Below is a small trained network, with its code and all its weights. Each question gives an input and a class and asks what happens when units are switched off, that is, made to give their printed mean instead of their output.

import numpy as np


def w(rows, s, z=0):
    codes = np.array(rows[::2]) - 128.0
    scale = np.full(codes.shape[1], s)
    scale[-1] = z or s
    return codes * scale


def norm(h):
    return h / np.sqrt((h * h).mean(-1, keepdims=True) + 1e-5)


def f(y):
    return y / 2 * (1 + np.tanh(0.7978845608 * (y + 0.044715 * y**3)))


def log_softmax(a):
    a = a - a.max(-1, keepdims=True)
    return a - np.log(np.exp(a).sum(-1, keepdims=True))


def net(x, mask):
    res = np.array(x, float).reshape(1, 7) / 4 @ E
    u = 0
    for l in range(3):
        y = f(norm(res) @ A[l][:, :-1].T + A[l][:, -1])
        res = res + np.where(mask[u : u + 4], y, B[l][:, -1]) @ B[l][:, :-1]
        u += 4
    return log_softmax(norm(res)[-1] @ U[:, :-1].T + U[:, -1])


A, B = {}, {}
E = w([
[167,66,103,124,151,122,183,147,88],'x0',
[135,61,189,200,131,103,113,239,135],'x1',
[69,146,155,118,138,121,125,66,185],'x2',
[125,138,162,134,99,117,112,80,170],'x3',
[112,154,93,127,74,162,83,87,180],'x4',
[133,125,102,136,52,153,68,114,194],'x5',
[120,110,54,182,131,6,103,144,110],'x6',
],0.002)
A[0] = w([
[57,192,147,123,83,120,61,83,184,240],'L0N0',
[110,103,94,187,101,62,157,181,105,61],'L0N1',
[167,91,82,107,149,121,176,129,87,71],'L0N2',
[98,193,78,108,145,115,155,4,167,1],'L0N3',
],0.0038,0.00043)
B[0] = w([
[105,245,4,163,67,131,160,209,228,250],'L0N0',
[124,73,157,103,174,101,62,75,151,200],'L0N1',
[158,188,77,105,68,143,92,147,180,166],'L0N2',
[24,151,168,144,13,141,68,73,200,227],'L0N3',
],0.0033,0.0022)
A[1] = w([
[93,175,108,75,104,205,135,54,83,63],'L1N0',
[95,127,95,77,132,40,210,98,37,159],'L1N1',
[54,131,219,138,162,134,210,73,177,36],'L1N2',
[71,108,144,251,208,3,103,131,79,9],'L1N3',
],0.0034,0.0014)
B[1] = w([
[77,109,208,95,169,33,61,75,200,187],'L1N0',
[84,143,133,142,126,173,128,178,237,182],'L1N1',
[220,37,90,103,155,113,69,141,3,154],'L1N2',
[150,57,106,205,154,92,115,130,244,249],'L1N3',
],0.0029,0.0017)
A[2] = w([
[137,80,130,209,179,6,90,184,147,37],'L2N0',
[107,177,211,49,192,181,193,124,128,116],'L2N1',
[198,145,4,96,117,123,152,183,46,18],'L2N2',
[163,81,190,188,57,220,175,191,166,250],'L2N3',
],0.0033,0.0013)
B[2] = w([
[143,98,159,146,225,4,105,101,145,252],'L2N0',
[160,102,105,199,173,111,231,198,101,171],'L2N1',
[159,103,187,167,80,204,56,130,86,118],'L2N2',
[60,216,16,102,91,88,127,36,189,237],'L2N3',
],0.004,0.0022)
U = w([
[40,227,62,115,4,145,71,84,227,205],'0',
[159,14,127,184,225,2,90,162,161,214],'1',
[112,98,227,64,119,173,156,67,85,5],'2',
[171,138,141,136,184,213,233,242,33,119],'3',
[206,61,109,132,69,219,42,176,51,30],'4',
],0.0059,0.0027)

Each question gives the input, the list of numbers given to net, and the class t.
The units are the neurons (one row each of A and B). Each row of codes is followed by its name. A weight is (code - 128) times the scale printed after its matrix; where a second scale follows, it is the last column's (A, B and U).
mask holds one flag per neuron, layer by layer. A switched-off neuron (its flag False) gives its mean, the last column of its row in B, instead of its output. The means were averaged over made-up inputs and are rounded, as every weight is.
A unit's drop is (log p(t) with every unit on - log p(t) with that unit switched off) / (log p(t) with every unit on - log p(t) with every unit switched off).
The circuit of an input: a set's keep is (log p(t) with only the set's units on - log p(t) with every unit switched off) / (log p(t) with every unit on - log p(t) with every unit switched off). Starting from all 12 units, units are removed one at a time, each time the one whose removal leaves the highest keep (on an exact tie, the one counted first), for as long as the keep stays at least 0.8.
circuit, biggest first: the units of the circuit, biggest drop first
k most important neurons: the k neurons with the biggest drops, biggest first
top k neurons in layer l: the k neurons of layer l with the biggest drops, biggest first
drop of u: that unit's drop, to one decimal
input [5,1,-8,7,-4,5,-6], class 0: circuit, biggest first	L2N3
input [-2,1,-4,-7,3,7,1], class 4: circuit, biggest first	L0N3, L2N2, L1N3
input [8,0,1,-7,-5,1,-1], class 3: 2 most important neurons	L0N3, L1N2
input [6,-5,-1,0,-7,6,1], class 4: 3 most important neurons	L0N2, L2N3, L2N2
input [-2,0,4,3,-5,-5,-5], class 3: top 2 neurons in layer 2	L2N1, L2N0
input [-7,1,-1,-4,-3,-2,-1], class 1: 4 most important neurons	L0N0, L0N2, L1N3, L2N0
input [-3,0,-2,-8,0,6,5], class 1: 2 most important neurons	L0N1, L2N0
input [8,-4,7,-8,-6,0,-1], class 3: top 2 neurons in layer 2	L2N0, L2N1
input [-6,8,-2,2,-8,0,-8], class 3: top 3 neurons in layer 2	L2N0, L2N1, L2N3
input [3,-7,-6,-5,1,-1,-8], class 3: top 2 neurons in layer 2	L2N1, L2N3
input [3,2,3,-5,6,3,5], class 1: drop of L2N3	0.2
input [5,-5,-7,-4,0,4,3], class 4: drop of L2N2	0.2
input [4,1,6,6,-8,2,-5], class 3: drop of L2N0	0.2
input [-8,5,6,-8,0,-8,-5], class 3: top neuron in layer 0	L0N1
